Here is a tiny trained network, its code and every weight. The questions are about switching its units off for an input and a target symbol, where a switched-off unit gives its printed mean instead of its output.

import numpy as np


def w(rows, s, z=0):
    codes = np.array(rows[::2]) - 128.0
    scale = np.full(codes.shape[1], s)
    scale[-1] = z or s
    return codes * scale


def f(y):
    return y / 2 * (1 + np.tanh(0.7978845608 * (y + 0.044715 * y**3)))


def softmax(a):
    e = np.exp(a - a.max(-1, keepdims=True))
    return e / e.sum(-1, keepdims=True)


def log_softmax(a):
    a = a - a.max(-1, keepdims=True)
    return a - np.log(np.exp(a).sum(-1, keepdims=True))


def net(x, mask):
    ids = ['αβγμξσω'.index(c) for c in x.split()]
    T = len(ids)
    res = E[ids] + P[:T]
    r = res
    for j in range(2):
        rows = slice(3 * j, 3 * j + 3)
        q, k, v = (r @ M[0][rows].T for M in (Q, K, V))
        z = softmax(np.where(np.tri(T) > 0, q @ k.T / 3**0.5, -1e9)) @ v
        o = O[0][rows]
        res = res + np.where(mask[j], z, o[:, -1]) @ o[:, :-1]
    y = f(res @ A[0][:, :-1].T + A[0][:, -1])
    res = res + np.where(mask[2:14], y, B[0][:, -1]) @ B[0][:, :-1]
    return log_softmax(res[-1] @ U[:, :-1].T + U[:, -1])


Q, K, V, O, A, B = {}, {}, {}, {}, {}, {}
E = w([
[151,148,130,42,185,111,200,204,125,23],'α',
[193,23,44,194,148,145,186,126,247,176],'β',
[155,99,148,160,102,46,198,164,118,90],'γ',
[115,82,150,121,86,85,112,137,110,70],'μ',
[227,176,95,71,92,85,200,48,139,135],'ξ',
[214,130,145,103,4,188,121,155,83,190],'σ',
[187,201,194,92,131,180,113,143,223,84],'ω',
],0.015)
P = w([
[190,79,142,160,225,191,164,144,67,81],'0',
[203,100,134,105,139,73,46,162,183,117],'1',
[88,147,108,22,56,141,202,181,145,95],'2',
[119,83,159,156,190,172,157,49,80,100],'3',
[218,102,119,100,148,67,44,155,193,154],'4',
[85,100,149,73,89,161,249,194,177,128],'5',
],0.016)
Q[0] = w([
[180,98,156,177,187,187,123,62,38,78],'H1',
[29,177,115,139,87,187,173,106,148,138],'H1',
[56,223,10,137,139,65,1,116,127,171],'H1',
[184,71,217,79,105,176,203,29,92,20],'H2',
[234,93,122,135,181,78,70,129,112,119],'H2',
[66,197,103,210,197,164,95,71,95,159],'H2',
],0.0085)
K[0] = w([
[92,187,186,142,55,146,67,138,191,170],'H1',
[67,85,247,173,174,209,109,211,66,85],'H1',
[231,89,50,105,137,114,156,242,89,51],'H1',
[99,159,188,147,77,105,114,80,120,183],'H2',
[160,140,2,59,125,88,118,55,171,173],'H2',
[166,156,90,104,128,105,82,219,95,91],'H2',
],0.0094)
V[0] = w([
[70,107,196,70,167,172,59,198,151,112],'H1',
[170,254,184,92,145,172,96,103,157,124],'H1',
[104,161,131,190,178,100,186,111,179,96],'H1',
[64,74,145,130,120,159,71,111,108,96],'H2',
[155,169,230,100,137,122,108,99,68,35],'H2',
[131,105,84,101,123,169,118,82,202,98],'H2',
],0.0096)
O[0] = w([
[165,61,136,172,124,141,101,209,217,119,14],'H1',
[4,103,155,85,155,178,82,127,194,169,146],'H1',
[47,162,120,159,98,125,105,216,50,88,97],'H1',
[195,73,48,139,130,119,127,124,219,94,2],'H2',
[130,116,80,198,150,131,157,136,114,234,199],'H2',
[116,145,154,99,140,99,71,176,58,91,186],'H2',
],0.011,0.006)
A[0] = w([
[158,117,99,124,95,76,44,119,144,114,48],'N1',
[177,100,184,155,205,64,47,179,123,90,183],'N2',
[144,123,125,249,125,100,61,117,111,149,138],'N3',
[125,114,138,123,167,125,89,51,95,96,39],'N4',
[113,100,147,77,118,81,103,140,197,195,102],'N5',
[130,138,122,99,104,86,53,171,185,121,19],'N6',
[103,126,146,78,87,130,120,216,146,96,235],'N7',
[138,111,184,162,78,149,133,123,113,168,1],'N8',
[90,114,134,85,132,106,168,104,111,114,141],'N9',
[105,171,75,154,96,150,174,175,91,84,173],'N10',
[75,127,142,131,139,183,119,115,87,109,26],'N11',
[126,123,63,131,102,106,119,174,202,163,70],'N12',
],0.011,0.0031)
B[0] = w([
[101,182,229,207,168,180,75,44,182,128,165],'N1',
[103,98,52,92,42,149,136,93,135,166,224],'N2',
[104,203,160,130,75,128,177,53,167,51,150],'N3',
[182,126,111,110,135,98,143,162,112,222,192],'N4',
[131,232,134,129,91,150,127,177,81,43,224],'N5',
[162,114,144,162,174,133,117,255,172,180,175],'N6',
[121,80,185,121,184,82,171,65,135,147,236],'N7',
[205,137,150,96,177,128,100,47,160,84,170],'N8',
[140,127,123,187,153,166,97,106,194,111,220],'N9',
[138,120,136,150,160,189,40,189,205,144,250],'N10',
[113,84,37,97,108,103,121,156,99,28,188],'N11',
[122,114,67,131,151,89,97,66,7,97,182],'N12',
],0.0085,0.012)
U = w([
[183,93,72,28,144,69,49,186,132,105,87],'α',
[130,67,204,67,179,111,57,100,185,198,202],'β',
[129,152,148,28,50,119,194,140,149,86,172],'γ',
[25,137,117,101,124,226,3,48,184,114,108],'μ',
[97,164,163,77,186,78,71,130,34,153,186],'ξ',
[180,176,202,132,198,119,56,132,109,50,2],'σ',
[111,166,119,104,123,157,50,191,200,210,100],'ω',
],0.0052,0.004)

Each question gives the input, a string of symbols that net reads in full, and the target symbol t.
The units are the heads (3 rows each of Q, K, V and O) and the neurons (one row each of A and B). Each row of codes is followed by its name. A weight is (code - 128) times the scale printed after its matrix; where a second scale follows, it is the last column's (O, A, B and U).
mask holds one flag per unit, heads first, then neurons. A switched-off unit (its flag False) gives its mean, the last column of its rows in O or B, instead of its output. The means were averaged over made-up inputs and are rounded, as every weight is.
A unit's drop is (log p(t) with every unit on - log p(t) with that unit switched off) / (log p(t) with every unit on - log p(t) with every unit switched off).
The circuit of an input: a set's keep is (log p(t) with only the set's units on - log p(t) with every unit switched off) / (log p(t) with every unit on - log p(t) with every unit switched off). Starting from the 12 units with the biggest drops (on a tie, the unit counted first), units are removed one at a time, each time the one whose removal leaves the highest keep (on an exact tie, the one counted first), for as long as the keep stays at least 0.8.
units of the circuit, in order: the units of the circuit, biggest drop first
unit that matters most: the unit with the biggest drop
k most important neurons: the k neurons with the biggest drops, biggest first
heads that matter: for each layer, one digit per head in row order, 1 if its drop is at least 0.15 and else 0, layers parted by /
input ω γ β γ β μ, target ω: units of the circuit, in order => (N10; H1; H2)
input σ β σ γ β σ, target ω: units of the circuit, in order => (N10; H1)
input σ ξ β, target γ: units of the circuit, in order => (H1; N10; N5)
input μ μ ξ β ξ μ, target σ: units of the circuit, in order => (H1; N10; H2)
input γ γ ξ, target ω: unit that matters most => N10
input ξ σ α, target μ: units of the circuit, in order => (H1; N9)
input σ σ ξ ξ β ξ, target μ: units of the circuit, in order => (H1; N9)
input ξ ω σ γ, target μ: units of the circuit, in order => (H1; N5)
input α σ σ σ γ, target γ: 4 most important neurons => (N10; N3; N2; N9)
input ω β σ β γ, target β: heads that matter => 01
input γ ξ β, target ω: units of the circuit, in order => (H1; N10; N11)
input γ μ μ γ μ, target μ: 2 most important neurons => (N1; N2)
input γ ξ α, target ω: heads that matter => 11
input σ γ σ β α, target β: 2 most important neurons => (N7; N1)
input β σ β σ ω, target β: units of the circuit, in order => (H2; N2; N7; N6)
input γ α μ, target ω: units of the circuit, in order => (N10; H2; H1)
input σ σ ξ γ, target β: heads that matter => 10
input μ μ ξ, target α: units of the circuit, in order => (H1; H2; N12)
input μ γ σ, target α: units of the circuit, in order => (H2; H1; N12)
input γ ξ σ σ ω, target ξ: units of the circuit, in order => (H2; N10)
input ω γ σ, target ξ: 2 most important neurons => (N12; N5)
input γ σ ω, target ω: unit that matters most => N10
input σ ω α ξ, target μ: units of the circuit, in order => (H1)
input γ γ σ α σ, target σ: 2 most important neurons => (N5; N2)
input σ ξ γ α ξ μ, target β: units of the circuit, in order => (N7; H1; N5)
input ξ ξ ω, target μ: 2 most important neurons => (N9; N10)
input μ β μ γ, target γ: most important neuron => (N3)
input σ ξ σ α μ σ, target β: 2 most important neurons => (N7; N5)
input ω β β, target ξ: 3 most important neurons => (N12; N5; N7)
input σ α σ β ξ ω, target σ: 2 most important neurons => (N10; N2)
